Below is a small trained network, with its code and all its weights. Each question gives an input and a target symbol and asks what happens when units are switched off, that is, made to give their printed mean instead of their output.

import numpy as np


def w(rows, s, z=0):
    codes = np.array(rows[::2]) - 128.0
    scale = np.full(codes.shape[1], s)
    scale[-1] = z or s
    return codes * scale


def f(y):
    return y / 2 * (1 + np.tanh(0.7978845608 * (y + 0.044715 * y**3)))


def softmax(a):
    e = np.exp(a - a.max(-1, keepdims=True))
    return e / e.sum(-1, keepdims=True)


def log_softmax(a):
    a = a - a.max(-1, keepdims=True)
    return a - np.log(np.exp(a).sum(-1, keepdims=True))


def net(x, mask):
    ids = ['αβεζλτω'.index(c) for c in x.split()]
    T = len(ids)
    res = E[ids] + P[:T]
    u = 0
    for l in range(2):
        r = res
        for j in range(2):
            rows = slice(3 * j, 3 * j + 3)
            q, k, v = (r @ M[l][rows].T for M in (Q, K, V))
            z = softmax(np.where(np.tri(T) > 0, q @ k.T / 3**0.5, -1e9)) @ v
            o = O[l][rows]
            res = res + np.where(mask[u + j], z, o[:, -1]) @ o[:, :-1]
        u += 2
        y = f(res @ A[l][:, :-1].T + A[l][:, -1])
        res = res + np.where(mask[u : u + 4], y, B[l][:, -1]) @ B[l][:, :-1]
        u += 4
    return log_softmax(res[-1] @ U[:, :-1].T + U[:, -1])


Q, K, V, O, A, B = {}, {}, {}, {}, {}, {}
E = w([
[159,168,42,142],'α',
[136,50,210,186],'β',
[183,126,89,161],'ε',
[54,231,144,140],'ζ',
[65,207,50,56],'λ',
[183,251,183,149],'τ',
[65,178,72,158],'ω',
],0.02)
P = w([
[132,103,108,254],'0',
[110,137,148,116],'1',
[106,148,148,108],'2',
[105,157,148,107],'3',
[103,162,149,104],'4',
[106,162,151,110],'5',
[105,164,150,119],'6',
[105,164,141,115],'7',
],0.012)
Q[0] = w([
[134,79,151,177],'0.h0',
[233,2,212,133],'0.h0',
[200,131,149,179],'0.h0',
[60,123,62,83],'0.h1',
[1,147,188,236],'0.h1',
[165,255,216,97],'0.h1',
],0.0085)
K[0] = w([
[52,93,159,100],'0.h0',
[142,62,86,76],'0.h0',
[140,107,114,248],'0.h0',
[29,221,119,83],'0.h1',
[42,131,226,173],'0.h1',
[85,139,78,180],'0.h1',
],0.013)
V[0] = w([
[158,53,44,61],'0.h0',
[59,20,109,144],'0.h0',
[161,153,142,141],'0.h0',
[197,112,180,193],'0.h1',
[254,89,91,128],'0.h1',
[9,140,16,88],'0.h1',
],0.0096)
O[0] = w([
[104,148,91,52,50],'0.h0',
[92,166,90,111,54],'0.h0',
[192,56,97,164,144],'0.h0',
[2,122,182,76,56],'0.h1',
[213,211,107,74,57],'0.h1',
[84,217,119,208,252],'0.h1',
],0.0086,0.015)
A[0] = w([
[143,130,165,161,179],'0.n0',
[127,176,9,119,210],'0.n1',
[156,75,128,171,6],'0.n2',
[126,111,120,195,253],'0.n3',
],0.011,0.0032)
B[0] = w([
[145,88,135,144,181],'0.n0',
[107,60,184,62,222],'0.n1',
[129,247,118,1,158],'0.n2',
[142,55,143,59,253],'0.n3',
],0.0098,0.02)
Q[1] = w([
[44,194,115,56],'1.h0',
[168,2,108,169],'1.h0',
[29,187,46,175],'1.h0',
[60,131,145,73],'1.h1',
[153,128,62,122],'1.h1',
[141,174,152,116],'1.h1',
],0.013)
K[1] = w([
[57,134,27,63],'1.h0',
[116,152,249,124],'1.h0',
[78,117,49,120],'1.h0',
[111,139,158,116],'1.h1',
[139,158,94,126],'1.h1',
[127,140,95,140],'1.h1',
],0.018)
V[1] = w([
[80,148,183,246],'1.h0',
[162,48,199,122],'1.h0',
[245,114,71,156],'1.h0',
[159,184,104,121],'1.h1',
[92,110,122,89],'1.h1',
[169,116,169,78],'1.h1',
],0.012)
O[1] = w([
[50,205,177,254,154],'1.h0',
[81,169,251,67,254],'1.h0',
[212,120,195,159,83],'1.h0',
[27,60,216,189,51],'1.h1',
[92,93,57,190,164],'1.h1',
[172,233,84,208,171],'1.h1',
],0.009,0.021)
A[1] = w([
[145,182,213,129,3],'1.n0',
[81,2,102,92,89],'1.n1',
[77,13,54,189,188],'1.n2',
[39,72,140,116,223],'1.n3',
],0.0089,0.0057)
B[1] = w([
[79,89,132,139,248],'1.n0',
[106,7,60,154,179],'1.n1',
[204,122,78,163,161],'1.n2',
[194,149,82,174,214],'1.n3',
],0.014,0.017)
U = w([
[220,170,87,181,135],'α',
[114,177,80,57,236],'β',
[254,178,106,114,254],'ε',
[47,67,83,92,42],'ζ',
[147,98,129,129,154],'λ',
[138,74,121,45,75],'τ',
[82,157,83,142,82],'ω',
],0.0084,0.0052)

Each question gives the input, a string of symbols that net reads in full, and the target symbol t.
The units are the heads (3 rows each of Q, K, V and O) and the neurons (one row each of A and B). Each row of codes is followed by its name. A weight is (code - 128) times the scale printed after its matrix; where a second scale follows, it is the last column's (O, A, B and U).
mask holds one flag per unit, layer by layer, with each layer's heads first. A switched-off unit (its flag False) gives its mean, the last column of its rows in O or B, instead of its output. The means were averaged over made-up inputs and are rounded, as every weight is.
A unit's drop is (log p(t) with every unit on - log p(t) with that unit switched off) / (log p(t) with every unit on - log p(t) with every unit switched off).
The circuit of an input: a set's keep is (log p(t) with only the set's units on - log p(t) with every unit switched off) / (log p(t) with every unit on - log p(t) with every unit switched off). Starting from all 12 units, units are removed one at a time, each time the one whose removal leaves the highest keep (on an exact tie, the one counted first), for as long as the keep stays at least 0.8.
circuit, biggest first: the units of the circuit, biggest drop first
most important unit: the unit with the biggest drop
k most important neurons: the k neurons with the biggest drops, biggest first
k most important neurons of layer l: the k neurons of layer l with the biggest drops, biggest first
heads that matter: for each layer, one digit per head in row order, 1 if its drop is at least 0.15 and else 0, layers parted by /
input ω ω λ α, target τ: 3 most important neurons of layer 0	0.n1, 0.n3, 0.n2
input λ α ζ λ ε ζ τ ε, target λ: heads that matter	10 / 11
input λ ζ ω, target ω: heads that matter	10 / 10
input λ λ β β ζ, target ω: 2 most important neurons of layer 0	0.n1, 0.n0
input ω ζ λ τ τ β, target ω: 2 most important neurons of layer 1	1.n1, 1.n0
input ω β λ β ε τ ω ω, target ω: heads that matter	11 / 10
input ε τ β λ ω, target ε: 2 most important neurons of layer 1	1.n0, 1.n1
input α ε λ τ, target α: heads that matter	11 / 10
input λ λ ε ε, target ε: heads that matter	01 / 10
input τ ε τ λ, target λ: circuit, biggest first	1.h0, 0.h0
input λ τ λ, target λ: 2 most important neurons of layer 0	0.n1, 0.n0
input λ ε λ ε τ ε β ζ, target λ: most important unit	0.n3
input λ λ τ, target λ: circuit, biggest first	1.n0, 0.h0, 1.h0
input ε ε β λ α ε ε ω, target β: circuit, biggest first	0.h1, 1.h1, 1.h0
input λ λ ε ω β ω β, target β: 2 most important neurons	0.n3, 1.n1
input τ λ λ β λ ε ζ ω, target τ: 3 most important neurons	0.n3, 0.n2, 1.n3
input ε β λ β λ ε, target β: most important neuron of layer 0	0.n2
input λ λ λ λ τ ζ, target λ: 3 most important neurons	1.n0, 0.n1, 0.n3
input λ λ ζ ε, target ω: circuit, biggest first	1.h0, 0.h0
input ε ω λ ω, target α: 2 most important neurons of layer 1	1.n3, 1.n2
input λ ε α ε ε ε ε, target ε: 3 most important neurons	0.n1, 1.n0, 0.n3
input ε τ λ λ α, target ε: most important unit	0.h1
input ω λ τ β, target ω: heads that matter	01 / 10
input τ β ε, target τ: heads that matter	11 / 10
input ω τ ε λ, target ω: circuit, biggest first	1.h0, 0.n2, 0.h1
input ε τ ω ε ζ, target ε: 3 most important neurons	0.n2, 0.n3, 1.n0
